Below is a small trained network, with its code and all its weights. Each question gives an input and a class and asks what happens when units are switched off, that is, made to give their printed mean instead of their output.

import numpy as np


def w(rows, s, z=0):
    codes = np.array(rows[::2]) - 128.0
    scale = np.full(codes.shape[1], s)
    scale[-1] = z or s
    return codes * scale


def f(y):
    return y / 2 * (1 + np.tanh(0.7978845608 * (y + 0.044715 * y**3)))


def log_softmax(a):
    a = a - a.max(-1, keepdims=True)
    return a - np.log(np.exp(a).sum(-1, keepdims=True))


def net(x, mask):
    res = np.array(x, float).reshape(1, 5) / 4 @ E
    y = f(res @ A[0][:, :-1].T + A[0][:, -1])
    res = res + np.where(mask, y, B[0][:, -1]) @ B[0][:, :-1]
    return log_softmax(res[-1] @ U[:, :-1].T + U[:, -1])


A, B = {}, {}
E = w([
[67,229,158,116],'x0',
[83,144,2,26],'x1',
[152,210,169,169],'x2',
[135,155,65,190],'x3',
[170,193,143,43],'x4',
],0.0096)
A[0] = w([
[79,122,113,148,230],'n0',
[123,91,126,190,202],'n1',
[119,162,101,205,173],'n2',
[169,88,92,125,117],'n3',
[134,177,109,157,189],'n4',
[149,84,93,185,250],'n5',
[94,147,173,100,202],'n6',
[160,115,108,183,150],'n7',
[116,114,11,159,251],'n8',
[78,184,154,164,223],'n9',
[97,132,102,150,168],'n10',
[129,145,91,106,101],'n11',
[90,133,138,60,237],'n12',
[159,108,129,86,162],'n13',
[179,91,111,189,251],'n14',
[88,112,182,108,161],'n15',
[210,83,93,203,179],'n16',
[152,203,140,172,245],'n17',
[61,111,126,129,124],'n18',
],0.012,0.0024)
B[0] = w([
[114,178,137,151,163],'n0',
[144,138,254,77,217],'n1',
[191,155,185,197,201],'n2',
[189,111,107,120,184],'n3',
[212,148,117,165,179],'n4',
[197,181,225,70,229],'n5',
[77,106,111,231,188],'n6',
[181,120,227,152,186],'n7',
[134,207,180,65,249],'n8',
[104,176,82,156,223],'n9',
[100,187,203,150,149],'n10',
[161,177,93,188,167],'n11',
[22,141,82,111,220],'n12',
[176,76,100,96,176],'n13',
[167,136,168,26,237],'n14',
[74,68,145,191,175],'n15',
[181,112,139,69,254],'n16',
[142,174,87,98,248],'n17',
[60,139,140,147,152],'n18',
],0.0065,0.0072)
U = w([
[63,176,169,172,241],'0',
[3,196,124,169,95],'1',
[178,169,100,73,251],'2',
[154,72,194,115,128],'3',
[184,201,187,138,31],'4',
[120,253,91,172,61],'5',
[112,104,121,165,5],'6',
],0.0065,0.0024)

Each question gives the input, the list of numbers given to net, and the class t.
The units are the neurons (one row each of A and B). Each row of codes is followed by its name. A weight is (code - 128) times the scale printed after its matrix; where a second scale follows, it is the last column's (A, B and U).
mask holds one flag per neuron, in row order. A switched-off neuron (its flag False) gives its mean, the last column of its row in B, instead of its output. The means were averaged over made-up inputs and are rounded, as every weight is.
A unit's drop is (log p(t) with every unit on - log p(t) with that unit switched off) / (log p(t) with every unit on - log p(t) with every unit switched off).
The circuit of an input: a set's keep is (log p(t) with only the set's units on - log p(t) with every unit switched off) / (log p(t) with every unit on - log p(t) with every unit switched off). Starting from the 12 units with the biggest drops (on a tie, the unit counted first), units are removed one at a time, each time the one whose removal leaves the highest keep (on an exact tie, the one counted first), for as long as the keep stays at least 0.8.
circuit, biggest first: the units of the circuit, biggest drop first
unit that matters most: the unit with the biggest drop
top k neurons: the k neurons with the biggest drops, biggest first
drop of u: that unit's drop, to one decimal
input [7,7,6,-7,4], class 1: circuit, biggest first : (n12; n6)
input [2,8,-4,-5,7], class 1: unit that matters most : n12
input [2,6,-8,-1,-6], class 1: circuit, biggest first : (n18; n12; n16)
input [-3,7,-7,-6,-8], class 1: circuit, biggest first : (n18; n12)
input [7,1,7,-3,6], class 5: top 3 neurons : (n17; n4; n9)
input [5,-7,2,-5,3], class 0: top 2 neurons : (n15; n6)
input [2,-8,-1,4,8], class 5: drop of n5 : 0.2
input [2,8,-4,-2,0], class 1: drop of n12 : 0.3
input [4,-5,5,-6,7], class 0: drop of n6 : 0.2
input [-3,-3,-6,6,-8], class 4: drop of n5 : 0.2
